Here is a tiny trained network, its code and every weight. The questions are about switching its units off for an input and a class, where a switched-off unit gives its printed mean instead of its output.

import numpy as np


def w(rows, s, z=0):
    codes = np.array(rows[::2]) - 128.0
    scale = np.full(codes.shape[1], s)
    scale[-1] = z or s
    return codes * scale


def norm(h):
    return h / np.sqrt((h * h).mean(-1, keepdims=True) + 1e-5)


def f(y):
    return np.maximum(y, 0)


def log_softmax(a):
    a = a - a.max(-1, keepdims=True)
    return a - np.log(np.exp(a).sum(-1, keepdims=True))


def net(x, mask):
    res = np.array(x, float).reshape(1, 2) / 4 @ E
    u = 0
    for l in range(4):
        y = f(norm(res) @ A[l][:, :-1].T + A[l][:, -1])
        res = res + np.where(mask[u : u + 4], y, B[l][:, -1]) @ B[l][:, :-1]
        u += 4
    return log_softmax(norm(res)[-1] @ U[:, :-1].T + U[:, -1])


A, B = {}, {}
E = w([
[75,3,136,136,54,30,235,62],'x0',
[4,13,199,41,157,166,197,116],'x1',
],0.0039)
A[0] = w([
[115,3,173,179,188,226,145,194,2],'0.n1',
[201,164,74,137,88,144,61,91,86],'0.n2',
[110,130,130,43,147,25,29,139,65],'0.n3',
[213,123,72,215,26,115,90,118,71],'0.n4',
],0.0044,0.0026)
B[0] = w([
[111,163,56,43,142,101,110,3,195],'0.n1',
[38,8,202,65,203,168,141,114,231],'0.n2',
[144,97,129,90,158,91,180,129,128],'0.n3',
[164,161,61,173,136,101,114,95,254],'0.n4',
],0.0049,0.0039)
A[1] = w([
[77,66,252,115,83,94,171,142,71],'1.n1',
[135,136,172,123,226,198,78,78,178],'1.n2',
[218,116,117,175,61,133,132,96,67],'1.n3',
[170,198,154,148,160,168,2,222,2],'1.n4',
],0.006,0.0024)
B[1] = w([
[164,113,154,174,199,118,107,212,191],'1.n1',
[113,160,63,146,49,149,70,179,254],'1.n2',
[120,204,169,111,129,139,100,115,169],'1.n3',
[245,59,87,149,1,120,96,210,226],'1.n4',
],0.0076,0.0065)
A[2] = w([
[154,238,138,198,120,47,128,2,55],'2.n1',
[142,139,184,134,122,133,120,103,12],'2.n2',
[16,218,130,45,114,214,119,68,10],'2.n3',
[142,103,142,106,187,104,223,26,103],'2.n4',
],0.0048,0.0013)
B[2] = w([
[87,254,93,120,146,86,165,34,254],'2.n1',
[211,88,110,77,147,109,198,92,129],'2.n2',
[18,164,246,91,249,201,193,54,199],'2.n3',
[153,115,64,249,150,45,127,187,180],'2.n4',
],0.006,0.0036)
A[3] = w([
[150,74,62,127,75,121,143,218,253],'3.n1',
[135,114,112,122,186,3,109,85,169],'3.n2',
[163,138,109,71,114,159,173,96,13],'3.n3',
[121,147,136,122,95,58,174,125,10],'3.n4',
],0.0051,0.0014)
B[3] = w([
[169,2,124,248,146,240,59,65,254],'3.n1',
[175,161,127,141,129,59,250,156,203],'3.n2',
[195,151,229,64,96,171,101,140,129],'3.n3',
[144,155,65,87,117,152,93,183,150],'3.n4',
],0.0049,0.0055)
U = w([
[9,143,167,42,185,198,125,101,164],'0',
[133,249,87,150,112,57,172,75,176],'1',
[123,117,165,85,99,101,127,112,11],'2',
[162,118,81,165,52,173,42,150,215],'3',
[124,132,148,90,108,124,149,111,37],'4',
[113,26,156,176,184,82,174,167,193],'5',
[112,129,153,100,111,118,132,112,2],'6',
],0.014,0.0048)

Each question gives the input, the list of numbers given to net, and the class t.
The units are the neurons (one row each of A and B). Each row of codes is followed by its name. A weight is (code - 128) times the scale printed after its matrix; where a second scale follows, it is the last column's (A, B and U).
mask holds one flag per neuron, layer by layer. A switched-off neuron (its flag False) gives its mean, the last column of its row in B, instead of its output. The means were averaged over made-up inputs and are rounded, as every weight is.
A unit's drop is (log p(t) with every unit on - log p(t) with that unit switched off) / (log p(t) with every unit on - log p(t) with every unit switched off).
The circuit of an input: a set's keep is (log p(t) with only the set's units on - log p(t) with every unit switched off) / (log p(t) with every unit on - log p(t) with every unit switched off). Starting from the 12 units with the biggest drops (on a tie, the unit counted first), units are removed one at a time, each time the one whose removal leaves the highest keep (on an exact tie, the one counted first), for as long as the keep stays at least 0.8.
units of the circuit, in order: the units of the circuit, biggest drop first
k most important neurons: the k neurons with the biggest drops, biggest first
top k neurons in layer l: the k neurons of layer l with the biggest drops, biggest first
drop when u is switched off: that unit's drop, to one decimal
input [0,0], class 0: top 2 neurons in layer 2	2.n1; 2.n4
input [4,0], class 5: units of the circuit, in order	1.n2
input [-6,6], class 0: units of the circuit, in order	0.n1; 1.n4
input [2,2], class 5: 2 most important neurons	1.n2; 1.n4
input [1,3], class 5: 3 most important neurons	1.n2; 1.n4; 2.n1
input [0,7], class 0: 2 most important neurons	1.n4; 0.n1
input [1,-5], class 1: 2 most important neurons	0.n4; 1.n4
input [1,2], class 5: 2 most important neurons	1.n2; 0.n4
input [3,0], class 5: top 2 neurons in layer 1	1.n2; 1.n4
input [1,1], class 5: 4 most important neurons	0.n4; 1.n2; 1.n4; 2.n1
input [3,2], class 5: 2 most important neurons	1.n2; 1.n4
input [-1,1], class 0: 3 most important neurons	1.n4; 0.n1; 2.n3
input [0,1], class 0: 2 most important neurons	1.n4; 0.n1
input [3,-1], class 1: most important neuron	0.n2
input [3,-4], class 1: drop when 1.n3 is switched off	0.0
input [-3,6], class 0: drop when 1.n4 is switched off	0.4
input [-1,7], class 0: drop when 1.n4 is switched off	3.0
